Each row was made from one small tree. The marks that hang from a mark follow it in brackets, in alphabetical order. Every link used is in the known rows. Write each row's tree.
Known rows:
nimi(sokib(dalu rubad tetip)): [ 276   44   68   57 -574  140   75  224  242 -120 -227 -269  275  -80
   17  -85  -78  519 -336  118 -147   18  -70 -153  233  267   84  349
 -106 -183  491 -270 -103 -286 -284  -13  451 -248  451    2   26 -252
  -73 -254  181   19]
fopiz(dalu(nimi tirud)): [  47  101  132    1 -359 -251 -149 -274  -68  142  -49  -21  -31 -141
  104 -325  -35 -350  -46 -101  -83  215  191 -179  377  262   19  -59
 -101 -160  -83 -264 -370 -174 -108  147  135  190  329 -266  -77   30
 -219 -119  181  165]
sokib(dalu rubad(nimi)): [ 282  -37   49  214 -352 -172  108  145   71 -112  -36 -201   58  -19
  338 -187  -38  268 -383   25  -34   78  136  -89  137  227  -55  277
 -265 -181  226  -47 -162 -204 -197  -96  421  -90  188   35   89 -167
 -262  -76  106 -321]
toned(dalu(tirud) fopiz): [   3   66  300  -24 -379   14 -455  -34 -136  131   82   59  -93 -242
 -262 -210  -67   51  132 -620  193  -75  316 -430  374  380  -82 -244
 -166   24 -217 -354 -175   71 -195  -80  -12  359  176 -103  101  136
 -187  202  -49  237]
nimi(dalu(tirud(toned(faro(fopiz sokib(tetip)))))): [  41  183  143  117 -324  195 -311   16  273  383 -245    7  201 -102
  -84 -596  125  -62 -229 -129  -77 -167  143 -374  304  281 -289   69
  192  -48  -43 -483 -133 -183 -206  153 -136   51  187  120   71  115
  255   30   55  229]
sokib(dalu(nimi) rubad tetip(fopiz(boro))): [  37  314  154   40 -697  -38    9  -66  109  -24  -40  -48  137 -144
  -26 -303  133 -190  -73 -177 -147   19 -173 -109  210  343  289  307
 -377 -121  309 -295  -80 -157   20  -29  335 -115  333 -262   15  123
  -23 -261  311   46]
tirud(dalu(nimi(sokib)) fopiz toned): [ -37  -86   92  -40 -456   76 -145 -217   46  168 -404 -113  165   13
 -215 -172  -98  420  180  -41 -246 -106  347   14  227  253  229   35
   -6 -327   11  -62   84  -56 -221   67   -5   -5  520 -146    7 -352
   45  164   86  123]
tetip(faro fopiz rubad): [-151 -104  295 -144 -154  185   28  -30  -63 -545  547  -30   48 -104
 -166 -331  263 -232  187 -346  150 -176  -50  -94  111  397  158   64
 -161   59  269 -171  -40  230    6 -295   91 -173  214  -40    3  323
  -14 -254  -38 -131]
dalu(nimi(sokib(tetip)) toned(tirud(fopiz(boro)))): [-181   37   73 -276 -702  233 -290 -106   27  163 -331  132  124 -157
 -304 -379   98  156  160 -193  -73 -268    3  -36  340  112  364   -8
 -321  -13  148 -287  -60   41  -85  338  150 -166  508 -192   54 -218
   -7 -138  324  276]
sokib(rubad(tetip(faro))): [ -88 -207   96   45 -142   48   41  179   56 -323  162 -177  168  -63
  -23 -240  172  246 -317 -106  -37 -134  -95  193  104  364   49  214
 -197   30  426 -175  -63  -21  -46 -122   69 -238  250 -110    4   10
  201 -208    3 -235]
fopiz(dalu(nimi toned)): [  10  167  106  -31 -380 -165  -87 -238  -33  -16  -36   24  168  -33
   73 -253   87 -330  -33 -114 -174  287   59  -28  282  244   46   23
 -230 -119  -83 -226 -248 -166 -155  189  260   35  342 -333  -98  -29
 -121 -129  259  235]
toned(faro(fopiz(dalu) sokib) tetip(rubad) tirud): [-254   36  253 -115   -2  117  -51 -144 -121 -270  335  328 -203  -42
 -246 -332   17 -266  -91 -537 -139  -36  242 -393  486  197 -231 -218
  -28  244 -263 -116 -168 -138  208  -56 -300   49   12  428   24  639
  -47 -389  -98  203]
dalu(nimi tirud toned(tetip(fopiz))): [-182  -34  154 -350 -533 -105 -252 -262  -53   76  -77   63   33  -82
  -12 -506   15 -477 -109 -291   88    2   86  -38  236  236  114   60
 -437  172  175 -409 -123   18 -255  117  174    1  346 -500  -28   93
  -71  -25  460    0]
sokib(dalu rubad tetip): [ 221   89   88   90 -531  -32   22  176  206 -154  -75 -284  243  -52
   27  -61  -35  306 -401  -79 -135  102  -45 -233  196  253   95  319
 -160 -156  415 -282 -100 -173 -168 -116  342  -83  255 -135   68 -170
  -89 -209  133   12]
tirud(dalu fopiz toned): [ -65  -89  108  -19 -329  -60 -217 -183  107   -9 -167 -176  178   72
 -178  -49 -123  397   32 -343 -178  -39  380 -159  230  362  246   17
   36 -317 -167  -58  173  168 -217  -71 -211  155  160 -125  102 -205
   56  169  -22   95]
tetip(fopiz(boro) rubad): [-235  -49  212 -110 -299  -46  -54 -146  -41 -458  397  119 -109 -118
  -88 -296  196 -315  323 -346   42  -89    2 -136  220  390  252  -31
 -246  -45   -6  -23  -36  195  -32  -20   49  -72  111   43  -30  325
  -75 -285  178   10]
fopiz(boro(faro) toned(dalu tetip tirud)): [-253  140  148 -100 -411 -121 -355 -107  -82 -245  361  421 -268  -58
 -440 -100  191  -79  295 -727   83 -164   20 -225  623  395   90 -275
 -154  195 -628 -224   13  117   12   15 -410  -96   70 -162  101  360
   32 -270  -99  385]
boro(faro(sokib(rubad) tetip) fopiz(dalu(nimi))): [ 129  350  276  489  -43  -76  191 -205  249 -109   87  365  -48 -145
   99 -299  255  158 -220 -319 -320  247    5 -104  409   78 -164  158
  158  169 -275  -69 -115 -486  412  -42  343  110  298 -361 -160  334
  -20 -351  152  407]
rubad(nimi(dalu(tirud(fopiz(boro))) sokib) tetip): [   6 -249  -37   18 -396   36 -381   36   86   78 -524  101  128 -162
  232 -593 -155  342   17    2  124 -428  205  134  261  449   42  106
 -119 -218   30  -95 -141   76 -429  366   70  -59  415  133   94 -229
   86   11  281 -164]
toned(faro tetip(rubad) tirud(fopiz(dalu))): [-322 -147  230 -401 -279  -29 -161  -46 -207 -464  152  146 -207  -59
 -343 -272 -293  -28  -79 -660  -81 -230  421 -267  405  211  102 -128
 -135  177 -173 -222  -41  243   10 -118 -361  111  -20   47   22  351
  -44 -282 -152   79]
fopiz(dalu(nimi(sokib) tirud) toned): [  69   96   19  -90 -538 -150 -195 -331    7  272  -93    0  119 -154
   57 -455  -83 -299   33  182  -83  116   49 -110  535  326   -5  -16
  -14 -203  -80 -374 -276 -231 -215  277   70  -75  557 -132 -173  -74
 -156 -195  228  324]
sokib(rubad(nimi(dalu)) tetip): [ 258 -108   25  203 -503   33  109  259  170 -158 -257 -264  165  -60
  246 -289    0  320 -210  -52   66  -70  132   43  190  242  -89  283
 -272 -205  338 -187 -100 -169 -309  -19  509 -213  217  -11    5 -302
   -4   10   58 -191]
tirud(dalu(nimi(sokib) toned(tetip)) fopiz): [-110 -134  105 -258 -530  126 -196 -212  -20   61 -517  109  171  104
 -246 -180 -180  319   52 -214 -212  -74  210   96  337  240  265   62
 -230  -79   73 -148   88   21 -347   84  162  -45  598 -295   39 -241
   52   50  292  184]
faro(fopiz(boro) tetip(rubad(nimi(dalu)))): [  94 -162  174  218  -41   45 -119  -51  149 -204   90  329  -51  -24
   51 -411  299   52   47 -151   52 -115  -35  -30  219  235 -321   22
 -234 -130 -141   96  -31  -54  -38   39  216 -107    6  317    8   90
   97 -342  220   15]
boro(fopiz(dalu) tetip(faro)): [  76   77  305   79    7   44 -156 -119  136 -573  458  240  210  -48
  -23 -154  312  -63   21 -382  -37   14  -43  -79  422  331  251   68
   31   71 -324 -217 -133  -43  -24 -365 -105  -71    9 -384  -93  498
  -90 -286  -42  266]
tetip(faro(fopiz(boro dalu(tirud))) rubad(nimi)): [  -1  -58  191   77   -9  138  -67 -328  -96 -167  287  219 -110  -90
  121 -513  274 -502  -53 -242   43 -136  -10 -217  396  566   27  -49
 -184 -152 -253  -76 -282  168   68  -89   21  -20  151  267    6  475
 -151 -409  -21  -80]
fopiz(boro(faro(tetip)) toned(dalu tirud)): [ -99  228  192   88 -344  -47 -332 -108   74  -42  407  466 -187 -162
 -413  -96  319  152  226 -663   87 -114 -116 -208  565  362 -121 -190
  -55  147 -662 -211  100   53  181  105 -246  -24   53 -117   60  254
   93 -314  -26  583]
nimi(sokib(dalu(toned(faro(fopiz tetip))))): [ 235  133  267  -34 -170  290 -210  108  290  184 -139  278  250  -41
 -190 -340  179  345 -395   58 -214  -44 -205 -166  210  187 -366  271
  -23   79  -33 -395   -7 -203 -259  112  138  -81  286   76  105   86
  293 -313  321  233]
dalu(toned(faro(sokib tetip))): [-116  170  164   42 -219   80 -115   68  176  168  -72  354   61  -47
  -68 -265  202  158 -170 -211  -55   10 -124  -20  210  132 -336  172
    2  225 -159 -277   39 -185  -29  230  120  -23  161   -5  -48  132
  190 -125  278  405]
rubad(nimi(sokib) tetip): [  29 -295  -11   55 -172  176  -27  211   52 -254 -207  -24  136 -142
  175 -190   99  386   50  174   98 -212   57  229   66  287 -172  222
 -182 -111  227  -31 -147 -167 -264  150  143 -235  417  211  -15 -256
   95  -18  151 -189]
dalu(nimi(sokib(tetip(faro))) tirud toned): [  23   27  105 -203 -595  376 -170  -34   51  201 -282  -43  275 -161
 -117 -467  231  -92  -83  107   57 -194 -211   43  238  275  118  199
 -205   21  468 -562 -240  -15 -248  160  419 -272  730 -380  -67 -216
   16 -122  279  148]
tetip(faro fopiz(dalu)): [ -21  194  287  -51 -107   93    0 -140   24 -331  394   45  162  -91
  -69 -249  178 -280  174 -418   64   40  -50  -82  267  556  125   93
  -53  -59 -154 -285  -89   21  -34 -198  -62  -68  132  -87    3  474
   79 -255  -44   47]
tirud(fopiz(dalu toned)): [ -35   31   88  -83 -334 -202 -240 -250  106  -55   98  -11  215   -5
 -112 -233 -137  -10   -4 -272 -101   78  119 -240  451  363  168   24
   54 -220 -300 -228   30   22 -123  -25 -291   82  159  -69   26   63
   31 -174   11  360]
sokib(dalu(nimi) rubad(tetip(faro fopiz))): [   9  105  175   29 -342   50   14   40    4 -204  186 -159  311 -139
   26 -421  155  -99 -300 -110  -65  -96 -161  129    6  422   94  351
 -322   41  592 -296 -111 -104   60 -194  219 -179  435 -298   54  139
  105 -216  153 -294]
boro(tetip(faro(sokib(dalu)))): [  98  182  155  149 -139   30 -141   11  164 -200  353  230  277   78
   85  -68  287   58  -54 -194   66  -36 -214 -145  281  228   81  165
   23   59   25  -67 -156 -280   43 -259   60 -158  201  -51   96  308
 -237 -213  103  299]

Which tree is each row?
[-213  -35  146 -345 -517 -124 -286  -47 -126  177 -257  174 -126  -56
 -118 -511    2 -368 -225 -144  -52 -107  112   -4  276  105  -37   56
 -315  243   55 -529 -220   49 -302  175   43   26  321 -478  -53   53
   59  -15  302   45]	dalu(nimi tirud toned(faro tetip))
[-126  -26   93   72 -338  176   26   25   76 -311  104  -23   99  -91
  -78  -96  144   41   91 -199   18  -13  -28 -255  204  197   -7   82
  -11  -23  317  -70 -110 -113   75  -25  242  -83  342  172  -58  -10
 -142 -200   83  306]	faro(sokib(tetip(rubad)))
[ 137  244  251  256   94  173 -139  -43  161   60  288  178  234   39
  -86 -270  351   15 -118 -135  -65   70 -196 -355  227  290 -122   73
  145  -27   28 -131 -197 -281   92 -207  -14  -40  264  235  242  346
   -6 -292   21   91]	tetip(faro(fopiz sokib(dalu)))
[ 284  308  216  249  -47   83 -229 -207  390  332   44  353  216  -25
  117 -383  279   96 -528 -243 -119  118 -182 -467  338  179 -339  165
  137  140 -165 -224 -148 -231   92  100  238  242  339 -117  222  205
  -34 -288  399  422]	boro(faro(fopiz sokib(dalu(tirud toned)) tetip))
[-223 -425   17 -247 -371  -76 -157  -99  -59 -385   54   47  -14   61
  -85 -310 -115   29   -6 -247  139 -281  178  -67  253  185   73  106
 -280  -11   69  -53  129  200 -111 -198 -154 -163  175   58   -2  -86
  -62 -137   35  -18]	tirud(fopiz(toned(tetip(rubad(nimi)))))
[-254 -153  168 -347 -244   85 -135 -216  -83 -532  121   99  180  115
 -203 -265  -89 -144 -190 -542  -43 -108   58  -71  283  433  269   74
 -213   75   31 -201   37  287 -115 -194  -33 -100  206 -216  -22  239
  -17 -375   52  122]	tirud(fopiz(dalu(toned(tetip(faro rubad)))))
[ -32 -224  103  -46 -318  150  106  115  137 -283   11 -207  193 -181
   62 -307   -9  348 -186  -39  -43 -137   31  161  140  406   56  254
 -235  -13  457 -124   30 -172 -210   62  211 -259  395   55  -34    0
  172 -142  226 -205]	nimi(sokib(rubad(tetip(fopiz))))
[ -57  182   58  -93 -443 -268 -194 -282  -96   41  280    5   62 -129
  -90 -316   34 -376  134 -169  -64  179  125 -157  493  180   -1 -177
 -152  -92 -194 -290 -227 -145   68  147 -142  -22  228 -138  -79   25
 -176 -196   45  266]	fopiz(dalu(nimi) toned(tirud))
[ -12   87  257  -29 -320  443 -354  -34   21   21  439   23  205 -160
 -615 -219  372   18   31 -550  143 -171 -152 -385  467  472  -57 -144
  -99   59  -83 -488   37   44   65 -236 -289 -178  206   92  177  238
  167 -215 -297  358]	sokib(tetip(faro(fopiz(toned(dalu tirud)))))
[  10 -122  243   62  -44   13   68   43  153 -501  321  203 -116  -64
 -140  -90  273  224    9 -294  -16  -87  -52 -121  185   83 -159  102
  -10  108   11  -23  -34   52  149 -145  170   15  180 -162  -27   57
   59 -350   74  240]	boro(faro(tetip(rubad)))
[ -94    6  250 -117 -186    5 -171  194   50  -25  166  216 -174 -170
 -288 -201  127  279  -38 -329   43 -134   89  -86  254   25 -288  -14
  -81  215 -147 -329  -32  -24   40   75 -158   24  -60   -2   24  105
  163 -168   29  130]	toned(faro(tetip) tirud)
[ -97   37  105  -40 -327 -211 -166 -293   23   39 -140  -87  127  -11
  -98 -244  -66  -54    9 -202 -207   73  307 -108  204  215  159   25
  -65 -249 -166 -135  -62 -148  -36   31 -168  111  204 -259  -50  -86
   -6  -31   69  194]	tirud(fopiz(dalu(nimi)) toned)
